Below is a small trained network, with its code and all its weights. Each question gives an input and a target symbol and asks what happens when units are switched off, that is, made to give their printed mean instead of their output.

import numpy as np


def w(rows, s, z=0):
    codes = np.array(rows[::2]) - 128.0
    scale = np.full(codes.shape[1], s)
    scale[-1] = z or s
    return codes * scale


def f(y):
    return np.maximum(y, 0)


def softmax(a):
    e = np.exp(a - a.max(-1, keepdims=True))
    return e / e.sum(-1, keepdims=True)


def log_softmax(a):
    a = a - a.max(-1, keepdims=True)
    return a - np.log(np.exp(a).sum(-1, keepdims=True))


def net(x, mask):
    ids = ['αβγδεζηθλμπστφψω'.index(c) for c in x.split()]
    T = len(ids)
    res = E[ids] + P[:T]
    r = res
    for j in range(3):
        rows = slice(2 * j, 2 * j + 2)
        q, k, v = (r @ M[0][rows].T for M in (Q, K, V))
        z = softmax(np.where(np.tri(T) > 0, q @ k.T / 2**0.5, -1e9)) @ v
        o = O[0][rows]
        res = res + np.where(mask[j], z, o[:, -1]) @ o[:, :-1]
    y = f(res @ A[0][:, :-1].T + A[0][:, -1])
    res = res + np.where(mask[3:7], y, B[0][:, -1]) @ B[0][:, :-1]
    return log_softmax(res[-1] @ U[:, :-1].T + U[:, -1])


Q, K, V, O, A, B = {}, {}, {}, {}, {}, {}
E = w([
[177,161,112,188,96],'α',
[133,133,105,253,82],'β',
[149,96,36,79,146],'γ',
[185,204,185,174,191],'δ',
[82,147,60,147,135],'ε',
[55,84,103,200,56],'ζ',
[126,163,99,116,94],'η',
[81,142,151,140,189],'θ',
[104,121,131,47,159],'λ',
[151,108,69,149,71],'μ',
[27,95,135,98,151],'π',
[118,175,84,186,100],'σ',
[241,200,100,248,154],'τ',
[145,118,91,181,141],'φ',
[137,180,149,114,161],'ψ',
[115,131,118,215,166],'ω',
],0.012)
P = w([
[67,248,106,47,2],'0',
[22,163,103,148,166],'1',
[29,138,96,151,144],'2',
[58,147,118,148,193],'3',
[58,154,101,169,182],'4',
[94,148,131,156,227],'5',
[46,169,143,192,201],'6',
[19,163,188,194,208],'7',
],0.0064)
Q[0] = w([
[30,159,69,163,157],'H1',
[179,78,173,97,77],'H1',
[168,93,171,87,126],'H2',
[252,55,209,73,77],'H2',
[115,100,92,145,99],'H3',
[176,162,85,148,93],'H3',
],0.032)
K[0] = w([
[137,240,147,105,3],'H1',
[148,57,116,168,178],'H1',
[103,70,129,143,175],'H2',
[131,39,83,165,251],'H2',
[77,154,85,120,106],'H3',
[156,203,119,158,107],'H3',
],0.026)
V[0] = w([
[191,31,112,74,58],'H1',
[223,223,199,90,88],'H1',
[175,125,49,209,31],'H2',
[84,145,74,6,99],'H2',
[127,67,113,109,100],'H3',
[120,170,104,137,91],'H3',
],0.023)
O[0] = w([
[219,124,232,146,28,48],'H1',
[65,50,249,17,75,231],'H1',
[134,66,36,103,5,234],'H2',
[134,254,182,59,87,249],'H2',
[169,159,152,156,150,77],'H3',
[78,119,163,120,143,175],'H3',
],0.014,0.015)
A[0] = w([
[92,78,92,90,170,253],'N1',
[204,99,64,130,28,94],'N2',
[151,255,69,98,77,83],'N3',
[42,127,137,224,69,78],'N4',
],0.0095,0.0035)
B[0] = w([
[110,199,68,147,91,252],'N1',
[173,226,145,78,204,217],'N2',
[67,55,102,254,68,243],'N3',
[165,134,120,98,164,175],'N4',
],0.0084,0.026)
U = w([
[83,228,92,145,87,181],'α',
[118,187,108,153,118,255],'β',
[95,98,100,193,105,130],'γ',
[105,210,125,161,227,107],'δ',
[108,124,140,244,184,106],'ε',
[217,195,69,220,106,47],'ζ',
[130,157,178,93,211,132],'η',
[245,199,159,143,83,90],'θ',
[136,4,64,119,120,39],'λ',
[193,101,138,61,122,151],'μ',
[169,96,157,216,66,69],'π',
[108,24,165,157,86,108],'σ',
[131,202,200,174,142,65],'τ',
[58,42,139,155,178,86],'φ',
[200,234,94,109,179,65],'ψ',
[107,75,23,180,217,105],'ω',
],0.0044,0.0082)

Each question gives the input, a string of symbols that net reads in full, and the target symbol t.
The units are the heads (2 rows each of Q, K, V and O) and the neurons (one row each of A and B). Each row of codes is followed by its name. A weight is (code - 128) times the scale printed after its matrix; where a second scale follows, it is the last column's (O, A, B and U).
mask holds one flag per unit, heads first, then neurons. A switched-off unit (its flag False) gives its mean, the last column of its rows in O or B, instead of its output. The means were averaged over made-up inputs and are rounded, as every weight is.
A unit's drop is (log p(t) with every unit on - log p(t) with that unit switched off) / (log p(t) with every unit on - log p(t) with every unit switched off).
The circuit of an input: a set's keep is (log p(t) with only the set's units on - log p(t) with every unit switched off) / (log p(t) with every unit on - log p(t) with every unit switched off). Starting from all 7 units, units are removed one at a time, each time the one whose removal leaves the highest keep (on an exact tie, the one counted first), for as long as the keep stays at least 0.8.
circuit, biggest first: the units of the circuit, biggest drop first
k most important neurons: the k neurons with the biggest drops, biggest first
heads that matter: for each layer, one digit per head in row order, 1 if its drop is at least 0.15 and else 0, layers parted by /
input β δ τ α π, target ψ: circuit, biggest first : (H2, N2, N3, H3)
input μ φ ε θ ψ ε η, target θ: circuit, biggest first : (H1)
input ψ π ω, target η: circuit, biggest first : (H2, H1)
input ω ζ ω ω π π θ ω, target ω: circuit, biggest first : (H1, H2)
input ψ α ψ δ ω ε, target η: circuit, biggest first : (H2, H1)
input α θ μ λ, target μ: heads that matter : 100
input ε θ ω η η, target γ: heads that matter : 110
input η λ τ, target σ: 3 most important neurons : (N1, N3, N2)
input η θ η τ η ω μ ζ, target σ: circuit, biggest first : (N2, H1)
input π α ω τ φ ε ω μ, target ε: circuit, biggest first : (N3, H1, H2, N1)
input γ ε π λ ζ ζ θ α, target π: heads that matter : 110
input π γ λ ω λ ζ σ, target ε: 3 most important neurons : (N3, N1, N2)
input α ψ ζ ψ ω α, target μ: circuit, biggest first : (H1, N3)
input π ζ η, target ε: heads that matter : 110
input θ ζ λ α, target δ: circuit, biggest first : (H2)
input γ ω ω φ ε λ π, target π: circuit, biggest first : (N3, H1, H2, N1)
input β ζ ω ω θ α ε φ, target ψ: circuit, biggest first : (H2, N2, N3, H1)
input ζ β λ, target ζ: heads that matter : 100
input η θ α δ α ψ θ, target σ: heads that matter : 110
input ζ ζ ψ θ α, target ζ: heads that matter : 100
input η η α μ, target σ: 3 most important neurons : (N1, N2, N3)
